[[ 19.1 -28.2 -32.3  35.0 -22.6 -16.4]
 [ -7.0  43.1 -15.9 -62.8  39.2  27.0]
 [ 41.0 -26.1 -49.0  64.9  -5.0 -19.4]
 [-38.4 -35.9  62.2  35.5 -38.5 -27.3]]
->
[[-38.4 -35.9  62.2  35.5 -38.5 -27.3]
 [ -7.0  43.1 -15.9 -62.8  39.2  27.0]
 [ 19.1 -28.2 -32.3  35.0 -22.6 -16.4]
 [ 41.0 -26.1 -49.0  64.9  -5.0 -19.4]]

[[-38.0  25.9   1.1]
 [ 67.6  22.1  24.6]]
->
[[ 67.6  22.1  24.6]
 [-38.0  25.9   1.1]]

[[  3.2   9.4  18.9   5.0]
 [-11.4  16.4 -11.6 -26.8]
 [ -1.0   9.3  13.4  65.6]
 [  9.2 -20.9 -19.2  -8.3]
 [ -4.2   3.2  25.3 -15.8]
 [-13.0  -8.9 -17.7  -0.9]
 [ -4.3  10.9  20.6  -8.5]
 [ -3.5  -6.7  -4.6 -13.9]
 [ -7.9 -21.4  10.1  13.4]
 [ -0.7  -0.4  15.8 -21.3]]
->
[[ -4.2   3.2  25.3 -15.8]
 [ -4.3  10.9  20.6  -8.5]
 [  3.2   9.4  18.9   5.0]
 [ -0.7  -0.4  15.8 -21.3]
 [ -1.0   9.3  13.4  65.6]
 [ -7.9 -21.4  10.1  13.4]
 [ -3.5  -6.7  -4.6 -13.9]
 [-11.4  16.4 -11.6 -26.8]
 [-13.0  -8.9 -17.7  -0.9]
 [  9.2 -20.9 -19.2  -8.3]]

[[-39.3  -5.1 -41.3  17.8  19.7 -61.0 -37.0  19.9 -49.3 -35.3 -40.9 -31.2]
 [-35.5  48.7 -39.2  -1.5 -35.6  23.0 -32.6  27.3 -44.5 -37.1  36.1 -33.9]]
->
[[-35.5  48.7 -39.2  -1.5 -35.6  23.0 -32.6  27.3 -44.5 -37.1  36.1 -33.9]
 [-39.3  -5.1 -41.3  17.8  19.7 -61.0 -37.0  19.9 -49.3 -35.3 -40.9 -31.2]]

[[-67.8   1.0  18.5]
 [ 45.8  29.3  10.7]
 [-62.8   1.2  15.5]]
->
[[-67.8   1.0  18.5]
 [-62.8   1.2  15.5]
 [ 45.8  29.3  10.7]]

[[ 14.3  10.2 -11.9   3.1  -7.2 -15.0 -13.9  37.2   8.7 -11.4  -1.5  -4.6
    4.0  11.7 -22.9]
 [-19.4  14.3 -34.8  29.4   7.4 -12.8   8.9 -17.5   0.4  56.5  17.8   4.4
  -12.4  -0.6  -8.2]
 [ 18.7  -2.7  41.5  -1.5   1.2   8.8  -7.9  24.3   2.3 -39.3 -14.0 -20.6
    1.9   8.7  21.0]
 [ -2.0  17.0   1.4  -8.5 -19.5   1.9   0.8   3.4   7.5 -17.4 -11.8 -30.6
   -2.7  13.6   5.4]
 [ 36.1   6.1  47.2  -6.2 -11.8   7.2  -5.2  21.1  11.3 -51.3 -24.4  -6.6
  -10.9   6.8  22.1]
 [ 30.7  23.1  26.2  -8.5   5.1   1.4 -15.3 -24.0  33.8 -17.4  -7.4 -32.6
  -17.5 -14.2  20.0]]
->
[[ 36.1   6.1  47.2  -6.2 -11.8   7.2  -5.2  21.1  11.3 -51.3 -24.4  -6.6
  -10.9   6.8  22.1]
 [ 18.7  -2.7  41.5  -1.5   1.2   8.8  -7.9  24.3   2.3 -39.3 -14.0 -20.6
    1.9   8.7  21.0]
 [ 30.7  23.1  26.2  -8.5   5.1   1.4 -15.3 -24.0  33.8 -17.4  -7.4 -32.6
  -17.5 -14.2  20.0]
 [ -2.0  17.0   1.4  -8.5 -19.5   1.9   0.8   3.4   7.5 -17.4 -11.8 -30.6
   -2.7  13.6   5.4]
 [ 14.3  10.2 -11.9   3.1  -7.2 -15.0 -13.9  37.2   8.7 -11.4  -1.5  -4.6
    4.0  11.7 -22.9]
 [-19.4  14.3 -34.8  29.4   7.4 -12.8   8.9 -17.5   0.4  56.5  17.8   4.4
  -12.4  -0.6  -8.2]]

[[-16.0  59.7   2.1   6.1   6.0  14.1]
 [ 52.2  10.3 -28.7  37.2  -3.7  58.6]
 [ 38.6  31.2   6.2  45.7 -32.7 -17.0]
 [-39.2  40.8 -11.5 -20.3 -11.1  14.3]
 [ 59.2 -12.2  58.9 -15.6  14.4  21.3]]
->
[[ 59.2 -12.2  58.9 -15.6  14.4  21.3]
 [ 38.6  31.2   6.2  45.7 -32.7 -17.0]
 [-16.0  59.7   2.1   6.1   6.0  14.1]
 [-39.2  40.8 -11.5 -20.3 -11.1  14.3]
 [ 52.2  10.3 -28.7  37.2  -3.7  58.6]]
